Below is a small trained network, with its code and all its weights. Each question gives an input and a target symbol and asks what happens when units are switched off, that is, made to give their printed mean instead of their output.

import numpy as np


def w(rows, s, z=0):
    codes = np.array(rows[::2]) - 128.0
    scale = np.full(codes.shape[1], s)
    scale[-1] = z or s
    return codes * scale


def norm(h):
    return h / np.sqrt((h * h).mean(-1, keepdims=True) + 1e-5)


def f(y):
    return np.maximum(y, 0)


def softmax(a):
    e = np.exp(a - a.max(-1, keepdims=True))
    return e / e.sum(-1, keepdims=True)


def log_softmax(a):
    a = a - a.max(-1, keepdims=True)
    return a - np.log(np.exp(a).sum(-1, keepdims=True))


def net(x, mask):
    ids = ['βγδεζηθλμξπστ'.index(c) for c in x.split()]
    T = len(ids)
    res = E[ids] + P[:T]
    u = 0
    for l in range(2):
        r = norm(res)
        for j in range(3):
            rows = slice(2 * j, 2 * j + 2)
            q, k, v = (r @ M[l][rows].T for M in (Q, K, V))
            z = softmax(np.where(np.tri(T) > 0, q @ k.T / 2**0.5, -1e9)) @ v
            o = O[l][rows]
            res = res + np.where(mask[u + j], z, o[:, -1]) @ o[:, :-1]
        u += 3
        y = f(norm(res) @ A[l][:, :-1].T + A[l][:, -1])
        res = res + np.where(mask[u : u + 4], y, B[l][:, -1]) @ B[l][:, :-1]
        u += 4
    return log_softmax(norm(res)[-1] @ U[:, :-1].T + U[:, -1])


Q, K, V, O, A, B = {}, {}, {}, {}, {}, {}
E = w([
[105,6,121,105],'β',
[86,130,147,228],'γ',
[25,179,68,57],'δ',
[125,104,123,163],'ε',
[67,147,62,253],'ζ',
[218,233,152,147],'η',
[170,111,118,46],'θ',
[131,54,179,188],'λ',
[70,154,141,196],'μ',
[139,102,112,141],'ξ',
[149,60,168,115],'π',
[172,37,147,122],'σ',
[216,19,178,50],'τ',
],0.018)
P = w([
[105,114,254,51],'0',
[138,154,86,76],'1',
[147,126,92,96],'2',
[140,126,105,96],'3',
[142,127,111,92],'4',
[139,133,112,92],'5',
[145,134,94,98],'6',
],0.0078)
Q[0] = w([
[117,146,182,101],'0.h0',
[35,122,82,232],'0.h0',
[248,121,147,228],'0.h1',
[201,117,91,205],'0.h1',
[255,120,107,158],'0.h2',
[141,164,170,146],'0.h2',
],0.019)
K[0] = w([
[132,173,159,171],'0.h0',
[6,75,103,125],'0.h0',
[227,151,164,192],'0.h1',
[197,146,100,169],'0.h1',
[65,101,96,77],'0.h2',
[132,88,150,158],'0.h2',
],0.019)
V[0] = w([
[162,161,151,188],'0.h0',
[108,97,104,77],'0.h0',
[2,96,90,64],'0.h1',
[206,14,126,227],'0.h1',
[49,71,86,105],'0.h2',
[36,105,113,72],'0.h2',
],0.009)
O[0] = w([
[158,127,140,186,86],'0.h0',
[93,133,118,67,169],'0.h0',
[76,79,74,195,113],'0.h1',
[81,100,255,112,254],'0.h1',
[129,182,132,133,177],'0.h2',
[96,188,178,97,159],'0.h2',
],0.008,0.0077)
A[0] = w([
[185,111,194,78,117],'0.n0',
[54,174,158,253,81],'0.n1',
[203,126,103,56,125],'0.n2',
[97,86,36,123,254],'0.n3',
],0.015,0.00099)
B[0] = w([
[111,196,107,75,249],'0.n0',
[23,187,247,105,180],'0.n1',
[127,108,234,77,177],'0.n2',
[87,215,139,83,159],'0.n3',
],0.014,0.011)
Q[1] = w([
[155,3,153,132],'1.h0',
[139,159,142,217],'1.h0',
[165,196,169,165],'1.h1',
[191,68,47,187],'1.h1',
[189,112,99,76],'1.h2',
[41,72,67,117],'1.h2',
],0.024)
K[1] = w([
[94,13,255,43],'1.h0',
[146,250,177,155],'1.h0',
[176,157,99,172],'1.h1',
[64,188,244,50],'1.h1',
[212,183,131,127],'1.h2',
[109,46,253,141],'1.h2',
],0.02)
V[1] = w([
[78,80,34,154],'1.h0',
[89,75,183,108],'1.h0',
[238,252,159,165],'1.h1',
[156,133,91,161],'1.h1',
[57,40,150,111],'1.h2',
[97,102,71,105],'1.h2',
],0.015)
O[1] = w([
[59,124,205,64,11],'1.h0',
[119,91,106,181,221],'1.h0',
[228,249,123,172,60],'1.h1',
[131,136,174,79,2],'1.h1',
[130,105,129,40,181],'1.h2',
[135,79,149,107,100],'1.h2',
],0.013,0.0087)
A[1] = w([
[4,207,41,134,187],'1.n0',
[88,135,188,192,213],'1.n1',
[105,119,7,68,97],'1.n2',
[61,186,134,207,4],'1.n3',
],0.016,0.0021)
B[1] = w([
[190,88,253,75,250],'1.n0',
[219,137,23,97,190],'1.n1',
[81,170,122,153,235],'1.n2',
[79,68,66,212,181],'1.n3',
],0.017,0.012)
U = w([
[199,60,171,131,102],'β',
[97,139,175,179,115],'γ',
[46,201,135,146,84],'δ',
[95,139,173,178,111],'ε',
[105,118,165,209,127],'ζ',
[120,149,147,105,66],'η',
[185,199,144,168,209],'θ',
[178,119,125,41,108],'λ',
[111,201,86,51,109],'μ',
[137,103,66,142,255],'ξ',
[52,56,121,84,154],'π',
[59,165,91,133,142],'σ',
[181,141,255,118,71],'τ',
],0.014,0.0048)

Each question gives the input, a string of symbols that net reads in full, and the target symbol t.
The units are the heads (2 rows each of Q, K, V and O) and the neurons (one row each of A and B). Each row of codes is followed by its name. A weight is (code - 128) times the scale printed after its matrix; where a second scale follows, it is the last column's (O, A, B and U).
mask holds one flag per unit, layer by layer, with each layer's heads first. A switched-off unit (its flag False) gives its mean, the last column of its rows in O or B, instead of its output. The means were averaged over made-up inputs and are rounded, as every weight is.
A unit's drop is (log p(t) with every unit on - log p(t) with that unit switched off) / (log p(t) with every unit on - log p(t) with every unit switched off).
The circuit of an input: a set's keep is (log p(t) with only the set's units on - log p(t) with every unit switched off) / (log p(t) with every unit on - log p(t) with every unit switched off). Starting from the 12 units with the biggest drops (on a tie, the unit counted first), units are removed one at a time, each time the one whose removal leaves the highest keep (on an exact tie, the one counted first), for as long as the keep stays at least 0.8.
circuit, biggest first: the units of the circuit, biggest drop first
unit that matters most: the unit with the biggest drop
k most important neurons: the k neurons with the biggest drops, biggest first
k most important neurons of layer l: the k neurons of layer l with the biggest drops, biggest first
which heads matter: for each layer, one digit per head in row order, 1 if its drop is at least 0.15 and else 0, layers parted by /
drop when u is switched off: that unit's drop, to one decimal
input ξ θ θ π, target δ: which heads matter : 000 / 000
input ξ β λ, target π: unit that matters most : 1.h1
input δ λ ε μ, target τ: 2 most important neurons : 1.n0, 0.n3
input γ λ λ λ ε, target β: which heads matter : 100 / 001
input ξ β π, target π: which heads matter : 010 / 010
input ξ η ξ η θ δ γ, target ξ: 4 most important neurons : 0.n0, 0.n3, 0.n2, 1.n0
input β ξ ξ ξ γ ξ, target π: circuit, biggest first : 0.h1, 1.h1
input β β β π μ ξ, target π: 2 most important neurons : 0.n1, 0.n0
input π ξ β θ π ξ μ, target π: circuit, biggest first : 1.h1, 0.h1
input ζ ζ ξ η γ, target θ: circuit, biggest first : 1.h1, 0.h1
input β η θ, target θ: which heads matter : 100 / 010
input λ η σ, target θ: which heads matter : 010 / 000
input ζ ξ γ θ λ ξ, target τ: 2 most important neurons : 1.n0, 0.n1
input σ ξ ζ θ π ε ε, target β: unit that matters most : 0.n1
input μ ζ π β τ, target π: 3 most important neurons : 0.n1, 1.n0, 0.n0
input β η π, target θ: which heads matter : 000 / 010
input ξ λ ξ γ, target ζ: 4 most important neurons : 1.n3, 0.n1, 1.n1, 1.n2
input λ ξ ξ μ ξ σ, target σ: 3 most important neurons : 1.n0, 0.n0, 0.n1
input θ β σ, target π: 2 most important neurons of layer 0 : 0.n2, 0.n1
input β ξ β σ λ σ, target π: circuit, biggest first : 1.h1
input γ π τ τ η ε, target θ: which heads matter : 000 / 010
input β ξ λ ξ ζ γ, target π: 2 most important neurons of layer 0 : 0.n0, 0.n1
input ξ θ η, target θ: drop when 1.n3 is switched off : 0.0
input ξ ξ ξ ξ, target τ: drop when 0.n1 is switched off : 0.1
input β ξ λ λ, target π: drop when 1.h1 is switched off : 0.2
input ξ λ θ, target μ: 3 most important neurons : 1.n0, 0.n2, 0.n1
